Below is a small trained network, with its code and all its weights. Each question gives an input and a class and asks what happens when units are switched off, that is, made to give their printed mean instead of their output.

import numpy as np


def w(rows, s, z=0):
    codes = np.array(rows[::2]) - 128.0
    scale = np.full(codes.shape[1], s)
    scale[-1] = z or s
    return codes * scale


def f(y):
    return np.maximum(y, 0)


def log_softmax(a):
    a = a - a.max(-1, keepdims=True)
    return a - np.log(np.exp(a).sum(-1, keepdims=True))


def net(x, mask):
    res = np.array(x, float).reshape(1, 6) / 4 @ E
    y = f(res @ A[0][:, :-1].T + A[0][:, -1])
    res = res + np.where(mask, y, B[0][:, -1]) @ B[0][:, :-1]
    return log_softmax(res[-1] @ U[:, :-1].T + U[:, -1])


A, B = {}, {}
E = w([
[132,142,184,27,50,80,38,160],'x0',
[98,129,70,239,37,65,81,62],'x1',
[8,84,98,76,166,117,182,90],'x2',
[7,225,254,153,176,72,161,90],'x3',
[134,132,131,128,129,141,114,120],'x4',
[162,99,144,187,232,59,37,179],'x5',
],0.01)
A[0] = w([
[74,148,85,193,161,181,170,101,199],'n1',
[108,100,134,172,81,109,100,110,90],'n2',
[140,190,144,140,52,195,201,94,102],'n3',
[91,105,162,116,154,114,158,111,107],'n4',
[82,179,209,140,119,83,128,92,87],'n5',
[85,122,133,119,95,121,112,181,87],'n6',
[146,179,129,73,60,151,222,136,105],'n7',
[136,95,85,108,100,146,104,118,169],'n8',
[97,145,93,233,60,99,106,82,62],'n9',
[156,158,142,105,139,133,125,153,209],'n10',
[120,118,192,65,37,64,102,127,129],'n11',
[82,94,19,181,72,70,101,110,89],'n12',
[153,66,153,125,120,135,102,175,84],'n13',
[110,187,192,109,167,149,128,146,143],'n14',
[91,202,147,164,116,116,135,109,198],'n15',
[146,118,126,138,153,69,128,179,152],'n16',
[143,38,73,117,131,128,78,179,119],'n17',
[136,81,157,152,182,102,50,128,108],'n18',
[147,101,61,114,116,152,132,141,138],'n19',
[123,100,163,62,75,68,74,104,34],'n20',
[114,182,147,167,146,135,138,116,89],'n21',
[115,76,160,173,206,101,78,135,135],'n22',
[128,121,108,248,146,175,186,101,182],'n23',
[100,208,192,157,150,95,129,119,76],'n24',
[147,102,186,89,165,138,142,168,123],'n25',
[121,138,126,105,67,174,149,92,7],'n26',
[175,194,96,117,111,122,76,89,140],'n27',
[115,140,129,160,68,45,101,72,70],'n28',
[164,147,139,120,163,161,204,168,116],'n29',
],0.011,0.0021)
B[0] = w([
[157,124,119,123,80,83,100,139,217],'n1',
[98,158,178,111,140,175,121,124,191],'n2',
[59,174,103,210,142,100,131,68,225],'n3',
[152,96,127,121,73,161,139,170,179],'n4',
[190,185,121,158,96,174,150,183,239],'n5',
[122,99,112,128,112,88,138,144,158],'n6',
[71,159,133,173,164,136,137,108,228],'n7',
[145,198,119,125,83,132,155,173,199],'n8',
[114,79,215,98,165,205,79,108,254],'n9',
[86,125,147,112,134,108,70,106,172],'n10',
[129,108,71,107,114,60,95,100,244],'n11',
[135,137,175,96,121,170,162,110,251],'n12',
[116,130,146,133,140,169,167,113,179],'n13',
[175,116,130,112,127,110,110,152,208],'n14',
[152,126,102,107,96,111,146,184,212],'n15',
[68,143,118,147,161,77,163,132,175],'n16',
[153,173,98,152,113,184,161,166,233],'n17',
[84,133,133,189,106,121,172,111,203],'n18',
[185,185,136,123,60,160,171,137,208],'n19',
[140,55,79,111,126,30,71,103,214],'n20',
[179,128,108,137,73,137,140,160,181],'n21',
[46,182,121,181,115,91,178,106,212],'n22',
[150,56,72,93,130,65,2,105,238],'n23',
[180,197,110,102,118,145,167,199,231],'n24',
[85,144,199,93,159,148,73,116,190],'n25',
[102,144,145,175,98,150,156,97,192],'n26',
[92,97,119,135,139,116,139,131,196],'n27',
[112,93,151,65,160,176,105,134,227],'n28',
[146,17,189,115,161,157,18,129,194],'n29',
],0.0083,0.013)
U = w([
[226,188,89,114,69,176,185,174,89],'0',
[92,102,243,44,176,193,95,96,54],'1',
[1,184,95,250,141,90,169,72,68],'2',
[176,62,38,104,124,46,73,91,252],'3',
],0.01,0.0033)

Each question gives the input, the list of numbers given to net, and the class t.
The units are the neurons (one row each of A and B). Each row of codes is followed by its name. A weight is (code - 128) times the scale printed after its matrix; where a second scale follows, it is the last column's (A, B and U).
mask holds one flag per neuron, in row order. A switched-off neuron (its flag False) gives its mean, the last column of its row in B, instead of its output. The means were averaged over made-up inputs and are rounded, as every weight is.
A unit's drop is (log p(t) with every unit on - log p(t) with that unit switched off) / (log p(t) with every unit on - log p(t) with every unit switched off).
The circuit of an input: a set's keep is (log p(t) with only the set's units on - log p(t) with every unit switched off) / (log p(t) with every unit on - log p(t) with every unit switched off). Starting from the 12 units with the biggest drops (on a tie, the unit counted first), units are removed one at a time, each time the one whose removal leaves the highest keep (on an exact tie, the one counted first), for as long as the keep stays at least 0.8.
circuit, biggest first: the units of the circuit, biggest drop first
k most important neurons: the k neurons with the biggest drops, biggest first
drop when u is switched off: that unit's drop, to one decimal
input [-3,-6,-5,-3,-8,7], class 2: 2 most important neurons	[n22, n9]
input [-8,4,1,2,8,2], class 3: circuit, biggest first	[n23]
input [6,-4,0,2,-2,-3], class 3: circuit, biggest first	[n11, n20]
input [8,7,6,7,2,-6], class 3: 2 most important neurons	[n20, n11]
input [6,-4,1,0,3,-3], class 3: circuit, biggest first	[n11, n20]
input [4,-7,-4,-6,-6,5], class 1: 4 most important neurons	[n25, n5, n10, n24]
input [-2,-6,-3,-6,-8,8], class 2: circuit, biggest first	[n22, n18]
input [-5,8,7,-8,3,1], class 0: 2 most important neurons	[n19, n17]
input [0,7,-2,1,-8,6], class 1: 2 most important neurons	[n9, n28]
input [6,0,1,2,-7,5], class 3: 3 most important neurons	[n20, n3, n7]
input [7,4,4,3,1,8], class 2: 3 most important neurons	[n22, n18, n23]
input [-3,3,8,0,7,2], class 1: 3 most important neurons	[n11, n20, n12]
input [8,-7,-1,-3,6,8], class 2: circuit, biggest first	[n18, n22, n16]
input [-4,6,-4,-3,0,-7], class 2: circuit, biggest first	[n3]
input [-6,3,4,1,1,-4], class 3: 2 most important neurons	[n23, n1]
input [2,3,4,-8,5,8], class 0: 3 most important neurons	[n17, n3, n19]
input [-2,-8,-2,-1,4,-8], class 1: 4 most important neurons	[n29, n22, n25, n18]
input [5,8,7,4,-1,-3], class 1: drop when n9 is switched off	0.1
input [3,-4,-4,-3,-7,-2], class 1: drop when n5 is switched off	0.3
input [4,2,-1,5,1,-3], class 0: drop when n23 is switched off	0.4
input [-7,1,-5,-3,5,-1], class 3: circuit, biggest first	[n23]
